Below is a small trained network, with its code and all its weights. Each question gives an input and a target symbol and asks what happens when units are switched off, that is, made to give their printed mean instead of their output.

import numpy as np


def w(rows, s, z=0):
    codes = np.array(rows[::2]) - 128.0
    scale = np.full(codes.shape[1], s)
    scale[-1] = z or s
    return codes * scale


def f(y):
    return y / 2 * (1 + np.tanh(0.7978845608 * (y + 0.044715 * y**3)))


def softmax(a):
    e = np.exp(a - a.max(-1, keepdims=True))
    return e / e.sum(-1, keepdims=True)


def log_softmax(a):
    a = a - a.max(-1, keepdims=True)
    return a - np.log(np.exp(a).sum(-1, keepdims=True))


def net(x, mask):
    ids = ['ΓΔΞΠΩαβεζηθλμστψ'.index(c) for c in x.split()]
    T = len(ids)
    res = E[ids] + P[:T]
    r = res
    for j in range(2):
        rows = slice(2 * j, 2 * j + 2)
        q, k, v = (r @ M[0][rows].T for M in (Q, K, V))
        z = softmax(np.where(np.tri(T) > 0, q @ k.T / 2**0.5, -1e9)) @ v
        o = O[0][rows]
        res = res + np.where(mask[j], z, o[:, -1]) @ o[:, :-1]
    y = f(res @ A[0][:, :-1].T + A[0][:, -1])
    res = res + np.where(mask[2:14], y, B[0][:, -1]) @ B[0][:, :-1]
    return log_softmax(res[-1] @ U[:, :-1].T + U[:, -1])


Q, K, V, O, A, B = {}, {}, {}, {}, {}, {}
E = w([
[165,134,202,142],'Γ',
[149,132,95,95],'Δ',
[104,77,152,124],'Ξ',
[176,138,49,228],'Π',
[116,94,193,170],'Ω',
[131,101,128,85],'α',
[31,64,113,119],'β',
[156,128,136,103],'ε',
[73,159,164,62],'ζ',
[136,118,98,96],'η',
[179,144,164,109],'θ',
[58,53,77,99],'λ',
[143,104,73,253],'μ',
[60,157,206,90],'σ',
[167,124,53,224],'τ',
[145,112,161,109],'ψ',
],0.015)
P = w([
[217,108,147,81],'0',
[61,246,105,180],'1',
[112,242,91,111],'2',
[122,69,132,163],'3',
[127,161,104,174],'4',
[166,199,11,81],'5',
],0.011)
Q[0] = w([
[92,217,158,129],'h1',
[182,109,118,206],'h1',
[162,53,131,253],'h2',
[51,209,143,165],'h2',
],0.012)
K[0] = w([
[165,99,156,100],'h1',
[128,138,96,133],'h1',
[114,198,98,146],'h2',
[249,130,91,58],'h2',
],0.017)
V[0] = w([
[144,186,64,211],'h1',
[103,105,94,254],'h1',
[222,252,1,52],'h2',
[74,81,15,74],'h2',
],0.0098)
O[0] = w([
[145,230,86,140,166],'h1',
[46,238,144,182,109],'h1',
[179,220,1,13,254],'h2',
[114,212,162,6,77],'h2',
],0.0093,0.0031)
A[0] = w([
[170,50,185,86,144],'n1',
[82,181,169,120,211],'n2',
[163,129,104,215,2],'n3',
[122,169,142,105,137],'n4',
[145,140,203,99,195],'n5',
[182,196,120,156,139],'n6',
[42,125,163,47,2],'n7',
[1,80,79,52,13],'n8',
[140,128,72,168,154],'n9',
[224,104,144,101,93],'n10',
[50,67,111,137,108],'n11',
[196,74,84,200,13],'n12',
],0.012,0.0061)
B[0] = w([
[60,108,102,196,225],'n1',
[190,85,167,75,192],'n2',
[119,140,166,19,164],'n3',
[192,93,254,139,173],'n4',
[136,33,120,109,165],'n5',
[28,133,132,123,245],'n6',
[239,235,93,201,155],'n7',
[78,195,95,190,175],'n8',
[176,57,118,190,209],'n9',
[119,164,61,48,177],'n10',
[131,253,144,61,170],'n11',
[199,223,168,198,178],'n12',
],0.0082,0.011)
U = w([
[71,188,73,248,200],'Γ',
[98,225,131,104,92],'Δ',
[83,163,181,117,162],'Ξ',
[141,164,129,29,9],'Π',
[104,78,221,101,105],'Ω',
[229,131,78,145,73],'α',
[193,112,104,94,195],'β',
[96,164,148,67,138],'ε',
[68,75,102,67,99],'ζ',
[210,116,179,65,172],'η',
[151,73,82,161,141],'θ',
[254,143,148,192,90],'λ',
[128,147,216,185,3],'μ',
[36,42,158,138,131],'σ',
[127,145,128,28,31],'τ',
[106,94,103,104,148],'ψ',
],0.0098,0.0041)

Each question gives the input, a string of symbols that net reads in full, and the target symbol t.
The units are the heads (2 rows each of Q, K, V and O) and the neurons (one row each of A and B). Each row of codes is followed by its name. A weight is (code - 128) times the scale printed after its matrix; where a second scale follows, it is the last column's (O, A, B and U).
mask holds one flag per unit, heads first, then neurons. A switched-off unit (its flag False) gives its mean, the last column of its rows in O or B, instead of its output. The means were averaged over made-up inputs and are rounded, as every weight is.
A unit's drop is (log p(t) with every unit on - log p(t) with that unit switched off) / (log p(t) with every unit on - log p(t) with every unit switched off).
The circuit of an input: a set's keep is (log p(t) with only the set's units on - log p(t) with every unit switched off) / (log p(t) with every unit on - log p(t) with every unit switched off). Starting from the 12 units with the biggest drops (on a tie, the unit counted first), units are removed one at a time, each time the one whose removal leaves the highest keep (on an exact tie, the one counted first), for as long as the keep stays at least 0.8.
units of the circuit, in order: the units of the circuit, biggest drop first
k most important neurons: the k neurons with the biggest drops, biggest first
input σ Π Δ Γ, target Δ: 2 most important neurons	[n6; n5]
input Ω λ θ, target μ: units of the circuit, in order	[h2]
input σ Ω β Γ Ω θ, target λ: units of the circuit, in order	[h2; n6]
input θ μ Ω, target α: units of the circuit, in order	[h2; h1; n6]
input θ λ Δ, target α: units of the circuit, in order	[h2; h1; n12]
input β μ Π λ Π θ, target η: 2 most important neurons	[n2; n1]
input λ ψ ε, target η: units of the circuit, in order	[h2; n4; n2]
input Ξ λ Δ, target σ: units of the circuit, in order	[h2; h1]
input λ ζ μ Δ Δ λ, target Δ: units of the circuit, in order	[h2; n8]
input β Γ ψ, target Ω: units of the circuit, in order	[h2; n5]
input θ σ Ω ε, target Γ: 4 most important neurons	[n2; n4; n1; n12]
input λ Γ λ, target Δ: units of the circuit, in order	[h2; n7]
input σ ψ Ξ ψ σ, target σ: units of the circuit, in order	[h1; h2]
input σ β σ Ξ Γ Δ, target σ: units of the circuit, in order	[h2]
input σ σ Γ Ξ, target Γ: units of the circuit, in order	[h2; n2; n12]
input Γ τ Π λ Ω, target Δ: 2 most important neurons	[n6; n5]
input ζ Γ θ θ Δ, target α: 2 most important neurons	[n1; n6]
input λ σ α μ σ, target λ: 2 most important neurons	[n7; n6]
input Ω Π α θ Π, target Δ: 2 most important neurons	[n3; n6]
input Γ Ω ζ, target Γ: 2 most important neurons	[n2; n4]
input ζ σ α ε, target Γ: 2 most important neurons	[n1; n2]
input Δ λ ψ, target Π: most important neuron	[n10]
input Δ Γ η, target Π: 2 most important neurons	[n1; n10]
input Ξ ε α Ξ ζ Ξ, target σ: 2 most important neurons	[n7; n12]
